Here is a tiny trained network, its code and every weight. The questions are about switching its units off for an input and a class, where a switched-off unit gives its printed mean instead of its output.

import numpy as np


def w(rows, s, z=0):
    codes = np.array(rows[::2]) - 128.0
    scale = np.full(codes.shape[1], s)
    scale[-1] = z or s
    return codes * scale


def f(y):
    return np.maximum(y, 0)


def log_softmax(a):
    a = a - a.max(-1, keepdims=True)
    return a - np.log(np.exp(a).sum(-1, keepdims=True))


def net(x, mask):
    res = np.array(x, float).reshape(1, 8) / 4 @ E
    y = f(res @ A[0][:, :-1].T + A[0][:, -1])
    res = res + np.where(mask, y, B[0][:, -1]) @ B[0][:, :-1]
    return log_softmax(res[-1] @ U[:, :-1].T + U[:, -1])


A, B = {}, {}
E = w([
[38,230,115,188,181,9,38],'x0',
[211,163,118,206,94,27,205],'x1',
[123,137,127,121,137,126,136],'x2',
[153,117,129,152,132,146,109],'x3',
[112,155,134,107,145,122,151],'x4',
[39,49,215,220,219,125,181],'x5',
[46,176,33,207,62,229,171],'x6',
[114,141,128,112,136,117,144],'x7',
],0.012)
A[0] = w([
[144,186,127,85,83,164,83,45],'neuron 0',
[72,182,75,213,60,209,172,82],'neuron 1',
[208,114,245,54,166,67,64,69],'neuron 2',
[63,238,128,144,177,107,15,89],'neuron 3',
[57,102,97,45,196,214,56,110],'neuron 4',
[177,89,158,42,116,243,233,91],'neuron 5',
[208,138,119,218,75,32,224,3],'neuron 6',
[154,79,173,102,142,55,112,162],'neuron 7',
[50,68,209,204,152,132,183,109],'neuron 8',
[197,204,33,34,53,110,74,76],'neuron 9',
[171,174,93,148,153,102,230,66],'neuron 10',
[179,59,126,84,160,67,133,101],'neuron 11',
],0.011,0.0051)
B[0] = w([
[133,137,178,124,168,112,161,176],'neuron 0',
[126,208,50,71,136,212,149,243],'neuron 1',
[72,219,91,90,99,161,198,242],'neuron 2',
[145,59,63,131,112,64,39,234],'neuron 3',
[31,118,206,226,20,118,222,218],'neuron 4',
[170,116,89,109,116,14,3,248],'neuron 5',
[94,85,180,246,58,118,120,231],'neuron 6',
[151,168,99,69,117,160,121,202],'neuron 7',
[206,117,161,67,226,149,129,229],'neuron 8',
[141,71,179,107,230,166,149,253],'neuron 9',
[127,103,153,141,68,154,157,185],'neuron 10',
[178,159,97,135,124,164,125,190],'neuron 11',
],0.011,0.02)
U = w([
[141,234,44,125,92,148,153,99],'0',
[166,115,69,158,105,6,33,53],'1',
[111,116,211,205,40,109,156,254],'2',
[165,104,204,137,244,131,136,82],'3',
],0.011,0.0042)

Each question gives the input, the list of numbers given to net, and the class t.
The units are the neurons (one row each of A and B). Each row of codes is followed by its name. A weight is (code - 128) times the scale printed after its matrix; where a second scale follows, it is the last column's (A, B and U).
mask holds one flag per neuron, in row order. A switched-off neuron (its flag False) gives its mean, the last column of its row in B, instead of its output. The means were averaged over made-up inputs and are rounded, as every weight is.
A unit's drop is (log p(t) with every unit on - log p(t) with that unit switched off) / (log p(t) with every unit on - log p(t) with every unit switched off).
The circuit of an input: a set's keep is (log p(t) with only the set's units on - log p(t) with every unit switched off) / (log p(t) with every unit on - log p(t) with every unit switched off). Starting from all 12 units, units are removed one at a time, each time the one whose removal leaves the highest keep (on an exact tie, the one counted first), for as long as the keep stays at least 0.8.
circuit, biggest first: the units of the circuit, biggest drop first
most important unit: the unit with the biggest drop
k most important neurons: the k neurons with the biggest drops, biggest first
drop of u: that unit's drop, to one decimal
input [6,2,-3,7,-4,4,-6,-7], class 0: most important unit -> neuron 2
input [4,7,-8,5,-8,7,7,5], class 0: 4 most important neurons -> neuron 1; neuron 9; neuron 4; neuron 8
input [-6,-8,-4,-4,2,2,-1,6], class 2: 2 most important neurons -> neuron 4; neuron 3
input [-3,6,0,7,7,7,1,-7], class 3: 3 most important neurons -> neuron 8; neuron 4; neuron 2
input [3,-6,0,4,4,-8,-4,3], class 3: 2 most important neurons -> neuron 9; neuron 6
input [-8,7,3,-8,-3,0,-4,3], class 1: 2 most important neurons -> neuron 5; neuron 4
input [6,-5,3,-3,3,4,-4,6], class 1: 4 most important neurons -> neuron 3; neuron 1; neuron 6; neuron 9
input [7,8,8,-6,6,-7,2,3], class 2: 2 most important neurons -> neuron 6; neuron 5
input [8,-2,-2,7,-3,-7,7,4], class 1: 3 most important neurons -> neuron 3; neuron 2; neuron 8
input [4,4,7,-2,1,-3,0,8], class 1: 2 most important neurons -> neuron 4; neuron 3
input [4,1,-1,1,0,6,7,-8], class 0: 2 most important neurons -> neuron 1; neuron 9
input [6,-6,6,2,-3,-8,-3,-6], class 3: 4 most important neurons -> neuron 9; neuron 5; neuron 6; neuron 0
input [-7,-5,4,3,-5,-3,-6,5], class 1: 2 most important neurons -> neuron 5; neuron 1
input [6,-8,-2,-4,-6,2,0,-1], class 2: circuit, biggest first -> neuron 4
input [-7,3,4,-8,-1,6,0,8], class 1: 2 most important neurons -> neuron 5; neuron 9
input [2,2,4,-7,-1,-4,3,7], class 3: 2 most important neurons -> neuron 9; neuron 2
input [-6,6,-5,2,3,4,4,-5], class 1: 3 most important neurons -> neuron 5; neuron 4; neuron 2
input [4,-6,7,-6,8,-4,-3,-2], class 2: drop of neuron 4 -> 1.3
input [6,8,-5,-8,2,-5,-1,-2], class 2: drop of neuron 5 -> 0.5
input [-8,2,-6,-8,-4,6,-8,1], class 0: circuit, biggest first -> neuron 2
input [1,2,1,3,6,4,1,-6], class 3: drop of neuron 4 -> 0.3
input [-3,-4,-8,-4,8,-8,0,-7], class 3: drop of neuron 9 -> 0.7
